Below are the code and all the weights of a small trained network. Each question names an input and a target symbol and asks about switching units off, where a switched-off unit gives its printed mean instead of its output.

import numpy as np


def w(rows, s, z=0):
    codes = np.array(rows[::2]) - 128.0
    scale = np.full(codes.shape[1], s)
    scale[-1] = z or s
    return codes * scale


def f(y):
    return y / 2 * (1 + np.tanh(0.7978845608 * (y + 0.044715 * y**3)))


def softmax(a):
    e = np.exp(a - a.max(-1, keepdims=True))
    return e / e.sum(-1, keepdims=True)


def log_softmax(a):
    a = a - a.max(-1, keepdims=True)
    return a - np.log(np.exp(a).sum(-1, keepdims=True))


def net(x, mask):
    ids = ['ΛΞΨαγημσφω'.index(c) for c in x.split()]
    T = len(ids)
    res = E[ids] + P[:T]
    u = 0
    for l in range(2):
        r = res
        for j in range(2):
            rows = slice(2 * j, 2 * j + 2)
            q, k, v = (r @ M[l][rows].T for M in (Q, K, V))
            z = softmax(np.where(np.tri(T) > 0, q @ k.T / 2**0.5, -1e9)) @ v
            o = O[l][rows]
            res = res + np.where(mask[u + j], z, o[:, -1]) @ o[:, :-1]
        u += 2
        y = f(res @ A[l][:, :-1].T + A[l][:, -1])
        res = res + np.where(mask[u : u + 8], y, B[l][:, -1]) @ B[l][:, :-1]
        u += 8
    return log_softmax(res[-1] @ U[:, :-1].T + U[:, -1])


Q, K, V, O, A, B = {}, {}, {}, {}, {}, {}
E = w([
[159,108,88,154],'Λ',
[88,236,166,192],'Ξ',
[154,248,89,120],'Ψ',
[106,71,211,158],'α',
[54,88,184,190],'γ',
[189,162,114,132],'η',
[125,68,194,188],'μ',
[73,105,127,30],'σ',
[188,157,113,136],'φ',
[249,57,118,118],'ω',
],0.017)
P = w([
[214,142,74,76],'0',
[111,2,8,191],'1',
[81,26,52,190],'2',
[75,61,94,186],'3',
[82,94,127,174],'4',
[102,123,156,164],'5',
[109,146,178,151],'6',
[122,170,192,152],'7',
[126,197,204,159],'8',
],0.0054)
Q[0] = w([
[165,182,69,37],'0.h1',
[91,139,130,137],'0.h1',
[155,68,141,116],'0.h2',
[225,177,3,127],'0.h2',
],0.0069)
K[0] = w([
[66,113,31,32],'0.h1',
[106,155,140,119],'0.h1',
[143,66,141,43],'0.h2',
[254,128,63,177],'0.h2',
],0.0064)
V[0] = w([
[67,92,141,76],'0.h1',
[200,138,144,254],'0.h1',
[98,145,204,105],'0.h2',
[118,162,32,41],'0.h2',
],0.0067)
O[0] = w([
[147,184,190,120,235],'0.h1',
[53,17,2,203,3],'0.h1',
[56,118,153,25,186],'0.h2',
[108,229,102,142,191],'0.h2',
],0.0052,0.0024)
A[0] = w([
[142,95,102,215,167],'0.n1',
[148,175,57,137,20],'0.n2',
[195,77,146,123,16],'0.n3',
[207,143,107,134,2],'0.n4',
[92,90,172,86,236],'0.n5',
[106,204,144,115,150],'0.n6',
[158,114,45,82,227],'0.n7',
[247,197,109,112,91],'0.n8',
],0.013,0.005)
B[0] = w([
[112,188,161,103,186],'0.n1',
[87,208,246,113,132],'0.n2',
[132,100,206,149,127],'0.n3',
[146,95,194,198,132],'0.n4',
[73,99,130,138,254],'0.n5',
[169,149,199,76,218],'0.n6',
[159,113,69,92,159],'0.n7',
[135,123,60,101,168],'0.n8',
],0.011,0.0094)
Q[1] = w([
[59,108,164,4],'1.h1',
[105,95,139,143],'1.h1',
[131,148,87,128],'1.h2',
[153,99,129,123],'1.h2',
],0.013)
K[1] = w([
[56,156,254,59],'1.h1',
[73,76,92,137],'1.h1',
[112,133,100,87],'1.h2',
[182,80,112,111],'1.h2',
],0.0086)
V[1] = w([
[55,62,100,73],'1.h1',
[107,117,41,45],'1.h1',
[17,120,98,80],'1.h2',
[127,101,159,2],'1.h2',
],0.0067)
O[1] = w([
[58,122,63,179,206],'1.h1',
[65,107,97,254,188],'1.h1',
[98,182,82,160,214],'1.h2',
[106,113,87,163,254],'1.h2',
],0.0075,0.006)
A[1] = w([
[104,186,246,165,152],'1.n1',
[67,95,105,112,201],'1.n2',
[205,110,194,116,238],'1.n3',
[156,44,198,128,114],'1.n4',
[81,27,61,195,78],'1.n5',
[186,152,201,115,82],'1.n6',
[145,110,113,147,253],'1.n7',
[129,145,68,57,103],'1.n8',
],0.012,0.0049)
B[1] = w([
[98,117,117,51,254],'1.n1',
[143,102,126,215,249],'1.n2',
[64,128,113,158,166],'1.n3',
[173,95,217,54,139],'1.n4',
[254,212,139,99,218],'1.n5',
[140,107,101,196,167],'1.n6',
[60,95,69,139,142],'1.n7',
[226,106,114,117,163],'1.n8',
],0.0095,0.012)
U = w([
[132,149,159,123,35],'Λ',
[171,166,210,120,57],'Ξ',
[140,101,168,126,98],'Ψ',
[3,62,89,189,85],'α',
[81,173,184,61,200],'γ',
[96,178,163,255,223],'η',
[191,206,157,59,2],'μ',
[152,96,29,99,228],'σ',
[123,140,143,118,16],'φ',
[130,149,167,129,53],'ω',
],0.0089,0.0042)

Each question gives the input, a string of symbols that net reads in full, and the target symbol t.
The units are the heads (2 rows each of Q, K, V and O) and the neurons (one row each of A and B). Each row of codes is followed by its name. A weight is (code - 128) times the scale printed after its matrix; where a second scale follows, it is the last column's (O, A, B and U).
mask holds one flag per unit, layer by layer, with each layer's heads first. A switched-off unit (its flag False) gives its mean, the last column of its rows in O or B, instead of its output. The means were averaged over made-up inputs and are rounded, as every weight is.
A unit's drop is (log p(t) with every unit on - log p(t) with that unit switched off) / (log p(t) with every unit on - log p(t) with every unit switched off).
The circuit of an input: a set's keep is (log p(t) with only the set's units on - log p(t) with every unit switched off) / (log p(t) with every unit on - log p(t) with every unit switched off). Starting from the 12 units with the biggest drops (on a tie, the unit counted first), units are removed one at a time, each time the one whose removal leaves the highest keep (on an exact tie, the one counted first), for as long as the keep stays at least 0.8.
circuit, biggest first: the units of the circuit, biggest drop first
top k neurons in layer l: the k neurons of layer l with the biggest drops, biggest first
which heads matter: for each layer, one digit per head in row order, 1 if its drop is at least 0.15 and else 0, layers parted by /
drop of u: that unit's drop, to one decimal
input Λ α Ψ α σ, target σ: circuit, biggest first => [0.n1, 0.n7, 1.n8, 0.n6]
input σ Ξ σ Λ α Λ φ, target σ: top 3 neurons in layer 0 => [0.n8, 0.n6, 0.n1]
input σ Ψ Ξ Ψ, target μ: circuit, biggest first => [1.n2, 0.n5]
input σ σ σ μ σ σ η, target σ: circuit, biggest first => [0.n8]
input σ Ξ σ σ Ξ Ξ, target γ: which heads matter => 00 / 00
input σ α σ μ σ, target α: circuit, biggest first => [0.h1, 1.n5, 0.n5, 1.h1]
input σ Λ γ σ, target η: which heads matter => 10 / 10
input α Ξ σ η, target σ: which heads matter => 00 / 00
input μ ω α σ, target σ: circuit, biggest first => [0.n7, 1.n8, 0.n6]
input γ Ξ α μ, target γ: which heads matter => 00 / 11
input Ψ α α, target Ξ: which heads matter => 01 / 00
input Λ σ Ξ σ γ Λ Ξ α φ, target σ: which heads matter => 00 / 00
input Λ ω Ξ Ξ α, target Ξ: top 2 neurons in layer 0 => [0.n6, 0.n5]
input σ σ Ξ γ Ξ Ξ Ξ ω, target Ψ: top 3 neurons in layer 0 => [0.n3, 0.n4, 0.n5]
input Ξ η σ σ γ σ, target α: top 4 neurons in layer 0 => [0.n5, 0.n8, 0.n6, 0.n1]
input σ γ ω, target Ψ: top 2 neurons in layer 1 => [1.n4, 1.n3]
input Λ Ξ η σ σ, target η: top neuron in layer 0 => [0.n5]
input γ μ Λ μ, target γ: drop of 0.n7 => 0.2
input σ α Ξ, target γ: drop of 0.n4 => 0.0
input σ σ Ψ, target μ: drop of 0.n2 => 0.3
